Below are the code and all the weights of a small trained network. Each question names an input and a class and asks about switching units off, where a switched-off unit gives its printed mean instead of its output.

import numpy as np


def w(rows, s, z=0):
    codes = np.array(rows[::2]) - 128.0
    scale = np.full(codes.shape[1], s)
    scale[-1] = z or s
    return codes * scale


def norm(h):
    return h / np.sqrt((h * h).mean(-1, keepdims=True) + 1e-5)


def f(y):
    return np.maximum(y, 0)


def log_softmax(a):
    a = a - a.max(-1, keepdims=True)
    return a - np.log(np.exp(a).sum(-1, keepdims=True))


def net(x, mask):
    res = np.array(x, float).reshape(1, 3) / 4 @ E
    u = 0
    for l in range(2):
        y = f(norm(res) @ A[l][:, :-1].T + A[l][:, -1])
        res = res + np.where(mask[u : u + 3], y, B[l][:, -1]) @ B[l][:, :-1]
        u += 3
    return log_softmax(norm(res)[-1] @ U[:, :-1].T + U[:, -1])


A, B = {}, {}
E = w([
[132,226,53,134,118,83,159,59],'x0',
[196,184,226,1,60,179,194,70],'x1',
[54,115,85,81,136,169,229,202],'x2',
],0.0067)
A[0] = w([
[152,209,90,138,135,1,174,105,1],'L0N0',
[129,152,167,136,107,82,76,52,10],'L0N1',
[145,74,177,157,119,111,183,120,223],'L0N2',
],0.0096,0.0047)
B[0] = w([
[128,126,21,77,4,115,247,187,253],'L0N0',
[92,110,12,154,249,80,62,153,208],'L0N1',
[172,143,82,143,100,78,184,120,229],'L0N2',
],0.011,0.0049)
A[1] = w([
[77,159,103,160,128,149,171,75,254],'L1N0',
[33,144,110,36,162,227,170,158,124],'L1N1',
[170,1,150,109,101,150,95,197,84],'L1N2',
],0.0087,0.0098)
B[1] = w([
[150,52,249,197,132,151,107,123,248],'L1N0',
[141,172,44,144,195,95,34,84,182],'L1N1',
[140,178,65,86,15,134,172,100,161],'L1N2',
],0.013,0.011)
U = w([
[169,146,55,117,42,114,188,131,158],'0',
[175,99,193,156,138,171,106,97,255],'1',
[163,166,41,152,249,136,42,88,129],'2',
[168,93,193,157,165,110,171,132,83],'3',
[80,148,169,33,185,136,162,172,46],'4',
[64,164,176,53,186,157,144,167,44],'5',
[67,224,183,50,148,137,93,182,47],'6',
[62,213,174,72,120,151,104,181,52],'7',
],0.013,0.0068)

Each question gives the input, the list of numbers given to net, and the class t.
The units are the neurons (one row each of A and B). Each row of codes is followed by its name. A weight is (code - 128) times the scale printed after its matrix; where a second scale follows, it is the last column's (A, B and U).
mask holds one flag per neuron, layer by layer. A switched-off neuron (its flag False) gives its mean, the last column of its row in B, instead of its output. The means were averaged over made-up inputs and are rounded, as every weight is.
A unit's drop is (log p(t) with every unit on - log p(t) with that unit switched off) / (log p(t) with every unit on - log p(t) with every unit switched off).
The circuit of an input: a set's keep is (log p(t) with only the set's units on - log p(t) with every unit switched off) / (log p(t) with every unit on - log p(t) with every unit switched off). Starting from all 6 units, units are removed one at a time, each time the one whose removal leaves the highest keep (on an exact tie, the one counted first), for as long as the keep stays at least 0.8.
units of the circuit, in order: the units of the circuit, biggest drop first
k most important neurons: the k neurons with the biggest drops, biggest first
k most important neurons of layer l: the k neurons of layer l with the biggest drops, biggest first
drop of u: that unit's drop, to one decimal
input [-7,-2,-6], class 0: units of the circuit, in order : [L1N2]
input [-5,7,-8], class 2: 2 most important neurons of layer 0 : [L0N1; L0N0]
input [-7,3,-8], class 2: 3 most important neurons : [L0N0; L0N1; L1N0]
input [-5,3,0], class 0: 2 most important neurons : [L1N0; L1N2]
input [-2,4,-5], class 2: 2 most important neurons : [L0N1; L1N0]
input [4,-8,-5], class 1: units of the circuit, in order : [L1N1; L1N0]
input [8,1,-6], class 0: 2 most important neurons : [L0N0; L1N1]
input [-1,-5,1], class 1: units of the circuit, in order : [L1N1; L0N0]
input [4,-3,5], class 2: 2 most important neurons of layer 1 : [L1N1; L1N2]
input [3,-6,2], class 1: units of the circuit, in order : [L1N0; L0N1]
input [-4,-1,1], class 0: 2 most important neurons : [L1N2; L1N0]
input [-8,1,-8], class 0: 3 most important neurons : [L1N0; L1N2; L1N1]
input [-2,-3,4], class 2: 2 most important neurons : [L1N1; L0N0]
input [2,3,-6], class 2: units of the circuit, in order : [L0N1]
input [3,-5,-3], class 1: units of the circuit, in order : [L1N0; L1N1]
input [-3,8,7], class 1: 2 most important neurons of layer 0 : [L0N1; L0N2]
input [6,-8,5], class 1: 2 most important neurons : [L1N0; L0N1]
input [3,2,4], class 2: 2 most important neurons : [L1N1; L0N2]
input [0,-1,-5], class 2: 2 most important neurons : [L0N1; L1N0]
input [1,-5,5], class 1: units of the circuit, in order : [L1N0]
input [3,-8,-5], class 1: 2 most important neurons of layer 1 : [L1N1; L1N0]
input [4,-8,-6], class 1: 2 most important neurons of layer 1 : [L1N1; L1N0]
input [-8,-3,-4], class 0: 2 most important neurons of layer 1 : [L1N2; L1N0]
input [7,-6,-6], class 0: drop of L1N2 : -0.2
input [1,3,6], class 2: drop of L1N1 : 0.9
input [0,-1,4], class 2: drop of L0N0 : 0.1
input [-8,1,-3], class 0: most important neuron : [L1N2]
input [6,-2,-5], class 0: drop of L0N0 : 3.0
input [0,4,-7], class 2: 2 most important neurons : [L0N1; L1N0]
